Here is a tiny trained network, its code and every weight. The questions are about switching its units off for an input and a class, where a switched-off unit gives its printed mean instead of its output.

import numpy as np


def w(rows, s, z=0):
    codes = np.array(rows[::2]) - 128.0
    scale = np.full(codes.shape[1], s)
    scale[-1] = z or s
    return codes * scale


def f(y):
    return np.maximum(y, 0)


def log_softmax(a):
    a = a - a.max(-1, keepdims=True)
    return a - np.log(np.exp(a).sum(-1, keepdims=True))


def net(x, mask):
    res = np.array(x, float).reshape(1, 6) / 4 @ E
    y = f(res @ A[0][:, :-1].T + A[0][:, -1])
    res = res + np.where(mask, y, B[0][:, -1]) @ B[0][:, :-1]
    return log_softmax(res[-1] @ U[:, :-1].T + U[:, -1])


A, B = {}, {}
E = w([
[228,165,236,18],'x0',
[102,2,231,63],'x1',
[199,91,172,252],'x2',
[134,123,120,127],'x3',
[124,132,135,129],'x4',
[135,121,118,127],'x5',
],0.0088)
A[0] = w([
[195,156,171,60,145],'N1',
[66,118,147,131,242],'N2',
[76,103,132,76,116],'N3',
[103,115,142,60,109],'N4',
[93,171,77,201,231],'N5',
[134,135,124,117,96],'N6',
[100,249,44,61,255],'N7',
[82,92,119,78,206],'N8',
[174,180,125,202,220],'N9',
[146,33,175,173,104],'N10',
[141,92,187,169,115],'N11',
[136,92,159,154,78],'N12',
[122,133,133,105,118],'N13',
[121,99,96,158,170],'N14',
[60,109,78,102,193],'N15',
[217,157,154,77,156],'N16',
[215,196,127,175,111],'N17',
[68,113,136,65,86],'N18',
[109,71,162,134,141],'N19',
[157,160,150,138,77],'N20',
],0.016,0.0044)
B[0] = w([
[127,157,195,54,202],'N1',
[133,91,68,129,174],'N2',
[153,94,124,70,173],'N3',
[154,121,137,70,176],'N4',
[136,66,144,232,240],'N5',
[126,127,143,122,133],'N6',
[2,246,99,184,254],'N7',
[124,75,93,85,184],'N8',
[238,91,147,195,216],'N9',
[56,187,107,183,196],'N10',
[100,181,113,176,174],'N11',
[91,154,122,159,155],'N12',
[128,132,133,111,143],'N13',
[113,76,136,183,176],'N14',
[73,78,85,112,196],'N15',
[140,219,177,50,197],'N16',
[227,158,169,141,201],'N17',
[151,107,130,61,177],'N18',
[77,131,106,125,174],'N19',
[157,163,136,125,149],'N20',
],0.026,0.017)
U = w([
[122,155,22,158,240],'0',
[103,207,158,124,184],'1',
[177,89,158,158,94],'2',
[245,182,110,108,3],'3',
[127,59,56,84,2],'4',
[162,125,122,44,183],'5',
],0.012,0.0031)

Each question gives the input, the list of numbers given to net, and the class t.
The units are the neurons (one row each of A and B). Each row of codes is followed by its name. A weight is (code - 128) times the scale printed after its matrix; where a second scale follows, it is the last column's (A, B and U).
mask holds one flag per neuron, in row order. A switched-off neuron (its flag False) gives its mean, the last column of its row in B, instead of its output. The means were averaged over made-up inputs and are rounded, as every weight is.
A unit's drop is (log p(t) with every unit on - log p(t) with that unit switched off) / (log p(t) with every unit on - log p(t) with every unit switched off).
The circuit of an input: a set's keep is (log p(t) with only the set's units on - log p(t) with every unit switched off) / (log p(t) with every unit on - log p(t) with every unit switched off). Starting from the 12 units with the biggest drops (on a tie, the unit counted first), units are removed one at a time, each time the one whose removal leaves the highest keep (on an exact tie, the one counted first), for as long as the keep stays at least 0.8.
circuit, biggest first: the units of the circuit, biggest drop first
top k neurons: the k neurons with the biggest drops, biggest first
drop when u is switched off: that unit's drop, to one decimal
input [8,-6,1,1,3,1], class 3: circuit, biggest first => N17
input [0,3,8,8,-4,-6], class 0: top 2 neurons => N1; N16
input [-7,7,0,-1,5,4], class 4: circuit, biggest first => N7; N15
input [-8,-1,1,-2,2,6], class 2: top 2 neurons => N7; N5
input [-2,0,-4,4,-3,8], class 0: top 2 neurons => N7; N1
input [-2,1,8,1,6,3], class 0: top 3 neurons => N10; N11; N1
input [-6,0,4,4,-1,-7], class 2: top 3 neurons => N7; N5; N9
input [8,0,3,5,-8,-6], class 3: top 2 neurons => N7; N17
input [0,3,-3,6,-8,5], class 4: top 2 neurons => N16; N17
input [-2,-2,7,3,-2,7], class 2: drop when N3 is switched off => 0.0
input [-3,2,0,-5,-5,2], class 4: drop when N7 is switched off => 0.9
input [-4,1,-6,8,7,-2], class 4: drop when N18 is switched off => 0.1
